Below are the code and all the weights of a small trained network. Each question names an input and a target symbol and asks about switching units off, where a switched-off unit gives its printed mean instead of its output.

import numpy as np


def w(rows, s, z=0):
    codes = np.array(rows[::2]) - 128.0
    scale = np.full(codes.shape[1], s)
    scale[-1] = z or s
    return codes * scale


def f(y):
    return y / 2 * (1 + np.tanh(0.7978845608 * (y + 0.044715 * y**3)))


def softmax(a):
    e = np.exp(a - a.max(-1, keepdims=True))
    return e / e.sum(-1, keepdims=True)


def log_softmax(a):
    a = a - a.max(-1, keepdims=True)
    return a - np.log(np.exp(a).sum(-1, keepdims=True))


def net(x, mask):
    ids = ['αβδηξτ'.index(c) for c in x.split()]
    T = len(ids)
    res = E[ids] + P[:T]
    q, k, v = (res @ M[0].T for M in (Q, K, V))
    z = softmax(np.where(np.tri(T) > 0, q @ k.T / 4**0.5, -1e9)) @ v
    res = res + np.where(mask[0], z, O[0][:, -1]) @ O[0][:, :-1]
    y = f(res @ A[0][:, :-1].T + A[0][:, -1])
    res = res + np.where(mask[1:9], y, B[0][:, -1]) @ B[0][:, :-1]
    return log_softmax(res[-1] @ U[:, :-1].T + U[:, -1])


Q, K, V, O, A, B = {}, {}, {}, {}, {}, {}
E = w([
[87,118,120,77,102,173],'α',
[98,108,111,135,150,131],'β',
[105,145,150,150,205,127],'δ',
[131,71,41,78,56,67],'η',
[185,127,150,59,156,72],'ξ',
[21,207,177,146,149,251],'τ',
],0.02)
P = w([
[90,75,11,94,234,201],'0',
[65,97,180,137,119,130],'1',
[207,157,156,139,103,125],'2',
[97,156,86,37,161,128],'3',
[35,88,167,84,116,90],'4',
[185,138,138,121,70,83],'5',
[137,115,44,10,147,120],'6',
[63,42,150,100,161,82],'7',
[163,163,131,160,102,98],'8',
],0.013)
Q[0] = w([
[205,195,70,109,136,168],'h0',
[148,113,201,153,58,113],'h0',
[138,152,73,11,151,130],'h0',
[99,113,180,61,104,92],'h0',
],0.011)
K[0] = w([
[134,138,107,195,165,204],'h0',
[88,200,254,103,56,89],'h0',
[89,63,117,93,191,153],'h0',
[151,139,141,112,127,60],'h0',
],0.0099)
V[0] = w([
[135,123,162,118,62,196],'h0',
[175,73,104,100,138,106],'h0',
[161,188,162,19,107,160],'h0',
[160,175,192,124,252,115],'h0',
],0.013)
O[0] = w([
[128,138,120,41,149,167,2],'h0',
[108,51,243,149,72,111,204],'h0',
[228,115,137,108,158,188,161],'h0',
[137,99,151,253,254,126,203],'h0',
],0.0094,0.0061)
A[0] = w([
[185,212,154,147,113,93,163],'n0',
[59,107,152,66,158,77,109],'n1',
[120,99,203,142,86,114,236],'n2',
[98,139,192,82,49,191,206],'n3',
[254,172,118,215,120,150,177],'n4',
[43,67,61,100,81,73,197],'n5',
[157,139,135,137,14,111,183],'n6',
[137,37,71,81,175,110,255],'n7',
],0.0094,0.0046)
B[0] = w([
[161,48,139,142,48,117,148],'n0',
[132,129,181,126,36,181,185],'n1',
[133,11,41,14,153,103,236],'n2',
[178,119,74,190,168,116,226],'n3',
[67,103,99,97,2,197,205],'n4',
[67,151,212,142,148,138,247],'n5',
[210,154,39,162,142,80,208],'n6',
[139,240,158,126,150,208,213],'n7',
],0.0075,0.013)
U = w([
[153,203,172,143,69,231,196],'α',
[33,187,198,96,118,125,71],'β',
[136,196,120,189,190,43,253],'δ',
[133,91,126,163,2,179,109],'η',
[132,83,180,124,184,182,136],'ξ',
[82,176,79,72,220,119,35],'τ',
],0.0078,0.0047)

Each question gives the input, a string of symbols that net reads in full, and the target symbol t.
The units are the heads (4 rows each of Q, K, V and O) and the neurons (one row each of A and B). Each row of codes is followed by its name. A weight is (code - 128) times the scale printed after its matrix; where a second scale follows, it is the last column's (O, A, B and U).
mask holds one flag per unit, heads first, then neurons. A switched-off unit (its flag False) gives its mean, the last column of its rows in O or B, instead of its output. The means were averaged over made-up inputs and are rounded, as every weight is.
A unit's drop is (log p(t) with every unit on - log p(t) with that unit switched off) / (log p(t) with every unit on - log p(t) with every unit switched off).
The circuit of an input: a set's keep is (log p(t) with only the set's units on - log p(t) with every unit switched off) / (log p(t) with every unit on - log p(t) with every unit switched off). Starting from all 9 units, units are removed one at a time, each time the one whose removal leaves the highest keep (on an exact tie, the one counted first), for as long as the keep stays at least 0.8.
circuit, biggest first: the units of the circuit, biggest drop first
top k neurons: the k neurons with the biggest drops, biggest first
drop of u: that unit's drop, to one decimal
input η δ δ η β τ ξ ξ ξ, target η: circuit, biggest first -> [n4, n0]
input τ α τ τ τ β, target α: circuit, biggest first -> [h0, n2, n7]
input η α α ξ β ξ, target η: circuit, biggest first -> [n0, n4]
input β η ξ τ δ η η, target β: circuit, biggest first -> [n5, h0]
input δ α δ α, target δ: circuit, biggest first -> [h0]
input τ τ η ξ, target τ: top 2 neurons -> [n1, n5]
input ξ η β η α α, target δ: circuit, biggest first -> [n4, n1]
input τ η τ η, target τ: top 2 neurons -> [n4, n1]
input ξ τ α τ β β, target α: circuit, biggest first -> [h0, n2]
input ξ ξ η τ δ, target η: top 2 neurons -> [n1, n7]
input α ξ η τ η η α, target α: top 2 neurons -> [n2, n7]
input α β ξ η, target α: top 2 neurons -> [n7, n2]
input η η η τ β, target η: top 2 neurons -> [n1, n3]
input τ ξ η τ δ η β, target τ: circuit, biggest first -> [h0]
input τ τ δ τ β δ, target α: top 2 neurons -> [n4, n2]
input α η β, target δ: top 2 neurons -> [n4, n6]
input α δ α α, target α: top 2 neurons -> [n2, n1]
input δ β ξ δ τ β η, target δ: drop of h0 -> 0.8
input ξ β α ξ α β δ, target ξ: drop of n6 -> 0.1
input β η ξ η δ, target η: drop of h0 -> 1.1
